Below are the code and all the weights of a small trained network. Each question names an input and a class and asks about switching units off, where a switched-off unit gives its printed mean instead of its output.

import numpy as np


def w(rows, s, z=0):
    codes = np.array(rows[::2]) - 128.0
    scale = np.full(codes.shape[1], s)
    scale[-1] = z or s
    return codes * scale


def f(y):
    return np.maximum(y, 0)


def log_softmax(a):
    a = a - a.max(-1, keepdims=True)
    return a - np.log(np.exp(a).sum(-1, keepdims=True))


def net(x, mask):
    res = np.array(x, float).reshape(1, 5) / 4 @ E
    y = f(res @ A[0][:, :-1].T + A[0][:, -1])
    res = res + np.where(mask, y, B[0][:, -1]) @ B[0][:, :-1]
    return log_softmax(res[-1] @ U[:, :-1].T + U[:, -1])


A, B = {}, {}
E = w([
[148,86,56,146,106,39,173],'x0',
[228,102,80,168,195,167,174],'x1',
[184,106,151,151,254,16,49],'x2',
[187,164,143,212,70,69,136],'x3',
[59,183,77,225,200,133,110],'x4',
],0.0088)
A[0] = w([
[130,171,92,90,103,120,146,55],'n1',
[44,109,146,94,199,147,121,210],'n2',
[85,80,109,139,142,65,126,129],'n3',
[118,104,150,83,70,255,87,253],'n4',
[134,158,204,24,110,96,94,132],'n5',
[236,93,135,95,116,126,183,111],'n6',
[112,101,200,64,92,89,65,169],'n7',
[118,60,101,126,70,49,139,150],'n8',
[170,115,88,126,176,142,149,224],'n9',
[156,111,74,107,36,112,201,186],'n10',
[10,143,108,104,152,111,145,93],'n11',
[187,213,93,214,166,122,97,205],'n12',
[186,84,162,77,107,100,128,187],'n13',
[30,163,95,49,126,115,137,146],'n14',
],0.0096,0.0028)
B[0] = w([
[86,150,58,126,94,69,152,149],'n1',
[197,192,116,32,158,110,73,219],'n2',
[145,153,182,206,130,110,61,179],'n3',
[55,183,105,95,121,203,186,254],'n4',
[227,210,121,33,88,57,13,204],'n5',
[100,75,226,41,63,206,139,200],'n6',
[152,168,190,95,75,114,42,207],'n7',
[78,131,204,181,84,57,160,189],'n8',
[173,29,166,109,222,112,198,198],'n9',
[96,89,140,144,92,49,245,221],'n10',
[174,142,202,63,48,165,85,204],'n11',
[171,91,169,253,147,100,148,248],'n12',
[128,219,148,38,13,175,118,197],'n13',
[170,99,150,2,102,140,121,214],'n14',
],0.0069,0.01)
U = w([
[158,11,143,78,70,88,202,160],'0',
[105,139,194,241,78,138,119,123],'1',
[212,166,128,45,68,111,30,198],'2',
[131,83,56,153,84,98,110,3],'3',
[78,177,72,50,184,213,227,130],'4',
[156,156,66,219,141,12,191,194],'5',
[205,33,67,176,255,87,151,109],'6',
],0.008,0.0028)

Each question gives the input, the list of numbers given to net, and the class t.
The units are the neurons (one row each of A and B). Each row of codes is followed by its name. A weight is (code - 128) times the scale printed after its matrix; where a second scale follows, it is the last column's (A, B and U).
mask holds one flag per neuron, in row order. A switched-off neuron (its flag False) gives its mean, the last column of its row in B, instead of its output. The means were averaged over made-up inputs and are rounded, as every weight is.
A unit's drop is (log p(t) with every unit on - log p(t) with that unit switched off) / (log p(t) with every unit on - log p(t) with every unit switched off).
The circuit of an input: a set's keep is (log p(t) with only the set's units on - log p(t) with every unit switched off) / (log p(t) with every unit on - log p(t) with every unit switched off). Starting from the 12 units with the biggest drops (on a tie, the unit counted first), units are removed one at a time, each time the one whose removal leaves the highest keep (on an exact tie, the one counted first), for as long as the keep stays at least 0.8.
circuit, biggest first: the units of the circuit, biggest drop first
most important unit: the unit with the biggest drop
top k neurons: the k neurons with the biggest drops, biggest first
drop when u is switched off: that unit's drop, to one decimal
input [0,7,4,-4,-4], class 0: circuit, biggest first => (n6, n9)
input [6,-8,-5,-5,7], class 2: circuit, biggest first => (n11)
input [3,3,-5,-1,6], class 5: circuit, biggest first => (n6, n13)
input [8,2,-4,7,2], class 5: circuit, biggest first => (n14, n11)
input [-7,6,0,-8,-8], class 4: top 2 neurons => (n4, n11)
input [0,7,6,-1,-4], class 0: circuit, biggest first => (n6, n9)
input [8,1,3,-4,1], class 5: top 2 neurons => (n8, n14)
input [-4,2,2,-7,1], class 4: circuit, biggest first => (n7, n4)
input [-3,7,3,-6,-1], class 4: top 2 neurons => (n12, n6)
input [1,3,-5,-2,0], class 4: top 2 neurons => (n4, n12)
input [3,4,-2,-6,-4], class 4: top 2 neurons => (n12, n4)
input [8,7,0,7,8], class 6: top 2 neurons => (n9, n13)
input [-4,7,-4,-6,-4], class 4: drop when n4 is switched off => 0.1
input [2,-2,8,0,3], class 6: drop when n11 is switched off => 0.0
input [3,5,7,-4,-4], class 0: drop when n9 is switched off => 0.8
input [3,-1,-3,-4,0], class 4: most important unit => n12
input [4,-4,-8,-6,-2], class 4: top 2 neurons => (n4, n12)
